Below are the code and all the weights of a small trained network. Each question names an input and a class and asks about switching units off, where a switched-off unit gives its printed mean instead of its output.

import numpy as np


def w(rows, s, z=0):
    codes = np.array(rows[::2]) - 128.0
    scale = np.full(codes.shape[1], s)
    scale[-1] = z or s
    return codes * scale


def norm(h):
    return h / np.sqrt((h * h).mean(-1, keepdims=True) + 1e-5)


def f(y):
    return np.maximum(y, 0)


def log_softmax(a):
    a = a - a.max(-1, keepdims=True)
    return a - np.log(np.exp(a).sum(-1, keepdims=True))


def net(x, mask):
    res = np.array(x, float).reshape(1, 5) / 4 @ E
    u = 0
    for l in range(3):
        y = f(norm(res) @ A[l][:, :-1].T + A[l][:, -1])
        res = res + np.where(mask[u : u + 8], y, B[l][:, -1]) @ B[l][:, :-1]
        u += 8
    return log_softmax(norm(res)[-1] @ U[:, :-1].T + U[:, -1])


A, B = {}, {}
E = w([
[149,112,22,61,111,119],'x0',
[98,3,152,119,179,89],'x1',
[128,129,129,127,128,126],'x2',
[128,128,127,128,128,129],'x3',
[28,153,135,78,77,118],'x4',
],0.0064)
A[0] = w([
[56,253,106,106,96,143,105],'L0N1',
[10,169,124,68,109,111,1],'L0N2',
[8,31,134,93,122,130,86],'L0N3',
[73,114,35,57,92,122,98],'L0N4',
[40,135,121,89,126,126,50],'L0N5',
[109,115,54,78,123,115,39],'L0N6',
[35,154,242,147,97,126,93],'L0N7',
[175,124,120,137,131,95,45],'L0N8',
],0.012,0.0044)
B[0] = w([
[177,131,181,94,98,45,255],'L0N1',
[102,58,112,189,7,214,205],'L0N2',
[186,132,190,80,110,34,215],'L0N3',
[62,176,110,126,210,165,218],'L0N4',
[106,61,118,181,61,166,176],'L0N5',
[130,157,78,96,196,140,176],'L0N6',
[51,170,82,123,195,169,227],'L0N7',
[120,93,116,126,101,163,144],'L0N8',
],0.019,0.0095)
A[1] = w([
[137,120,133,158,177,193,68],'L1N1',
[198,221,157,109,37,45,41],'L1N2',
[183,147,185,100,77,42,64],'L1N3',
[55,193,181,206,219,157,84],'L1N4',
[236,100,99,216,144,224,3],'L1N5',
[143,101,109,164,97,139,46],'L1N6',
[46,244,104,137,181,160,41],'L1N7',
[44,189,95,169,194,140,106],'L1N8',
],0.012,0.0013)
B[1] = w([
[66,93,111,141,140,119,176],'L1N1',
[196,106,228,134,171,169,242],'L1N2',
[161,156,189,155,126,91,229],'L1N3',
[159,128,43,23,159,148,229],'L1N4',
[45,107,152,129,9,131,211],'L1N5',
[85,159,124,127,107,120,151],'L1N6',
[140,130,67,150,212,130,255],'L1N7',
[142,175,83,147,186,133,228],'L1N8',
],0.015,0.0082)
A[2] = w([
[112,117,80,158,215,153,116],'L2N1',
[121,95,99,183,53,121,21],'L2N2',
[113,142,152,181,120,134,5],'L2N3',
[167,81,157,189,151,116,48],'L2N4',
[148,99,212,143,155,6,94],'L2N5',
[194,75,197,75,132,18,168],'L2N6',
[100,135,123,157,105,145,135],'L2N7',
[190,163,129,108,86,158,73],'L2N8',
],0.015,0.0011)
B[2] = w([
[139,175,66,75,143,139,237],'L2N1',
[98,89,111,175,105,143,193],'L2N2',
[155,132,110,87,102,44,149],'L2N3',
[141,105,151,94,117,41,169],'L2N4',
[156,143,218,201,200,182,245],'L2N5',
[254,141,174,148,100,116,255],'L2N6',
[138,121,137,113,99,59,168],'L2N7',
[104,76,118,184,226,147,151],'L2N8',
],0.017,0.01)
U = w([
[116,171,14,73,233,154,233],'0',
[240,117,254,178,161,132,150],'1',
[44,52,125,163,14,138,3],'2',
],0.0085,0.0004)

Each question gives the input, the list of numbers given to net, and the class t.
The units are the neurons (one row each of A and B). Each row of codes is followed by its name. A weight is (code - 128) times the scale printed after its matrix; where a second scale follows, it is the last column's (A, B and U).
mask holds one flag per neuron, layer by layer. A switched-off neuron (its flag False) gives its mean, the last column of its row in B, instead of its output. The means were averaged over made-up inputs and are rounded, as every weight is.
A unit's drop is (log p(t) with every unit on - log p(t) with that unit switched off) / (log p(t) with every unit on - log p(t) with every unit switched off).
The circuit of an input: a set's keep is (log p(t) with only the set's units on - log p(t) with every unit switched off) / (log p(t) with every unit on - log p(t) with every unit switched off). Starting from the 12 units with the biggest drops (on a tie, the unit counted first), units are removed one at a time, each time the one whose removal leaves the highest keep (on an exact tie, the one counted first), for as long as the keep stays at least 0.8.
units of the circuit, in order: the units of the circuit, biggest drop first
unit that matters most: the unit with the biggest drop
top k neurons: the k neurons with the biggest drops, biggest first
k most important neurons of layer l: the k neurons of layer l with the biggest drops, biggest first
drop of u: that unit's drop, to one decimal
input [7,0,-8,0,8], class 2: units of the circuit, in order -> L0N2
input [-7,7,6,-2,3], class 0: 2 most important neurons of layer 0 -> L0N7; L0N1
input [-1,4,7,-1,5], class 2: top 4 neurons -> L0N2; L0N5; L0N1; L0N7
input [2,2,-2,7,0], class 0: top 3 neurons -> L0N4; L0N1; L0N6
input [4,2,7,7,-4], class 0: top 2 neurons -> L0N1; L0N2
input [-2,1,-5,5,7], class 2: 2 most important neurons of layer 0 -> L0N2; L0N7
input [7,0,7,-3,8], class 2: 2 most important neurons of layer 0 -> L0N2; L0N5
input [-3,-1,-2,-3,5], class 2: top 2 neurons -> L0N2; L0N7
input [3,-3,4,-1,-2], class 0: top 2 neurons -> L0N3; L0N1
input [7,6,-1,-2,5], class 0: 2 most important neurons of layer 0 -> L0N6; L0N4
input [5,0,-8,1,8], class 2: top 2 neurons -> L0N2; L0N4
input [-8,-4,8,8,-7], class 0: 2 most important neurons of layer 0 -> L0N1; L0N3
input [8,7,-2,8,0], class 0: 2 most important neurons of layer 0 -> L0N4; L0N1
input [-5,-4,0,-5,-1], class 0: unit that matters most -> L0N7
input [-1,5,5,-7,-6], class 2: drop of L0N1 -> 0.9
input [0,-2,-3,-4,-4], class 2: drop of L0N1 -> 0.9
input [7,-4,2,-4,0], class 0: drop of L0N4 -> 1.1
